Below is a small trained network, with its code and all its weights. Each question gives an input and a class and asks what happens when units are switched off, that is, made to give their printed mean instead of their output.

import numpy as np


def w(rows, s, z=0):
    codes = np.array(rows[::2]) - 128.0
    scale = np.full(codes.shape[1], s)
    scale[-1] = z or s
    return codes * scale


def f(y):
    return np.maximum(y, 0)


def log_softmax(a):
    a = a - a.max(-1, keepdims=True)
    return a - np.log(np.exp(a).sum(-1, keepdims=True))


def net(x, mask):
    res = np.array(x, float).reshape(1, 7) / 4 @ E
    y = f(res @ A[0][:, :-1].T + A[0][:, -1])
    res = res + np.where(mask, y, B[0][:, -1]) @ B[0][:, :-1]
    return log_softmax(res[-1] @ U[:, :-1].T + U[:, -1])


A, B = {}, {}
E = w([
[128,128,131,127,127,127],'x0',
[20,171,75,99,167,178],'x1',
[128,126,128,127,128,129],'x2',
[141,252,146,83,54,134],'x3',
[121,136,65,41,136,29],'x4',
[123,131,127,128,130,129],'x5',
[115,73,194,50,182,129],'x6',
],0.011)
A[0] = w([
[94,139,92,222,82,56,2],'N0',
[158,89,213,56,163,112,72],'N1',
[147,100,209,74,147,234,79],'N2',
[146,134,81,203,101,182,30],'N3',
[132,138,22,255,58,92,131],'N4',
[163,151,51,46,157,22,22],'N5',
[150,174,197,104,90,183,114],'N6',
[110,29,24,165,126,110,174],'N7',
[228,105,191,153,89,53,124],'N8',
[94,150,191,69,181,149,62],'N9',
[160,99,210,139,97,86,37],'N10',
[74,138,180,106,149,117,94],'N11',
[199,113,152,163,89,18,58],'N12',
[163,219,95,46,98,130,188],'N13',
],0.0099,0.0046)
B[0] = w([
[168,154,104,106,90,91,169],'N0',
[179,148,60,101,61,95,194],'N1',
[166,158,71,150,97,73,184],'N2',
[170,145,81,139,98,88,177],'N3',
[146,127,93,75,135,85,235],'N4',
[166,135,68,255,220,148,230],'N5',
[155,40,158,165,125,127,192],'N6',
[115,56,140,91,101,166,211],'N7',
[33,149,123,119,151,171,234],'N8',
[139,158,43,146,115,99,168],'N9',
[100,185,86,135,117,133,175],'N10',
[124,127,66,117,107,108,153],'N11',
[108,143,155,134,66,177,210],'N12',
[115,12,185,108,100,157,250],'N13',
],0.0089,0.012)
U = w([
[161,153,108,246,157,139,96],'0',
[104,135,118,112,112,133,227],'1',
[146,172,82,67,95,87,2],'2',
[2,191,96,112,108,184,92],'3',
[136,59,163,95,120,145,51],'4',
[131,147,129,111,136,143,241],'5',
[84,131,139,137,119,91,213],'6',
[120,211,188,76,185,129,51],'7',
],0.014,0.0088)

Each question gives the input, the list of numbers given to net, and the class t.
The units are the neurons (one row each of A and B). Each row of codes is followed by its name. A weight is (code - 128) times the scale printed after its matrix; where a second scale follows, it is the last column's (A, B and U).
mask holds one flag per neuron, in row order. A switched-off neuron (its flag False) gives its mean, the last column of its row in B, instead of its output. The means were averaged over made-up inputs and are rounded, as every weight is.
A unit's drop is (log p(t) with every unit on - log p(t) with that unit switched off) / (log p(t) with every unit on - log p(t) with every unit switched off).
The circuit of an input: a set's keep is (log p(t) with only the set's units on - log p(t) with every unit switched off) / (log p(t) with every unit on - log p(t) with every unit switched off). Starting from the 12 units with the biggest drops (on a tie, the unit counted first), units are removed one at a time, each time the one whose removal leaves the highest keep (on an exact tie, the one counted first), for as long as the keep stays at least 0.8.
circuit, biggest first: the units of the circuit, biggest drop first
unit that matters most: the unit with the biggest drop
k most important neurons: the k neurons with the biggest drops, biggest first
drop of u: that unit's drop, to one decimal
input [3,-5,3,1,-4,5,4], class 3: circuit, biggest first	[N8; N10]
input [-6,-4,6,-5,-5,-2,-6], class 1: circuit, biggest first	[N5; N4]
input [-2,-7,-5,-7,5,7,8], class 2: 2 most important neurons	[N1; N13]
input [-5,-5,-5,-7,1,7,-6], class 4: circuit, biggest first	[N7]
input [-4,-4,0,-6,0,-3,7], class 2: 3 most important neurons	[N1; N13; N2]
input [-1,7,-8,7,1,-4,-6], class 1: 2 most important neurons	[N13; N8]
input [-5,2,-2,7,-6,6,-1], class 4: circuit, biggest first	[N6; N13]
input [-8,4,-2,1,-4,1,-3], class 5: circuit, biggest first	[N5; N8; N12]
input [7,-8,6,7,-1,2,0], class 3: 3 most important neurons	[N8; N10; N12]
input [4,4,2,3,3,8,-6], class 6: circuit, biggest first	[N13; N8]
input [3,7,-8,4,-5,-6,0], class 1: circuit, biggest first	[N8; N6]
input [2,-1,-2,5,-2,-2,3], class 4: 3 most important neurons	[N6; N5; N13]
input [1,-7,7,2,-8,-4,6], class 0: 3 most important neurons	[N2; N6; N13]
input [7,2,3,5,-1,-2,-8], class 2: unit that matters most	N4
input [-3,-7,-2,5,2,2,8], class 2: 2 most important neurons	[N1; N2]
input [-1,2,6,7,0,-7,7], class 2: 3 most important neurons	[N9; N2; N1]
input [-3,-8,-5,3,-5,-5,2], class 3: 3 most important neurons	[N8; N5; N10]
input [6,2,-7,3,-2,-8,-3], class 6: 2 most important neurons	[N5; N7]
input [5,0,-5,-2,7,2,7], class 0: 2 most important neurons	[N5; N4]
input [7,7,7,-2,1,-7,-6], class 1: circuit, biggest first	[N8]
input [8,-5,6,-1,-8,6,5], class 0: drop of N2	0.5
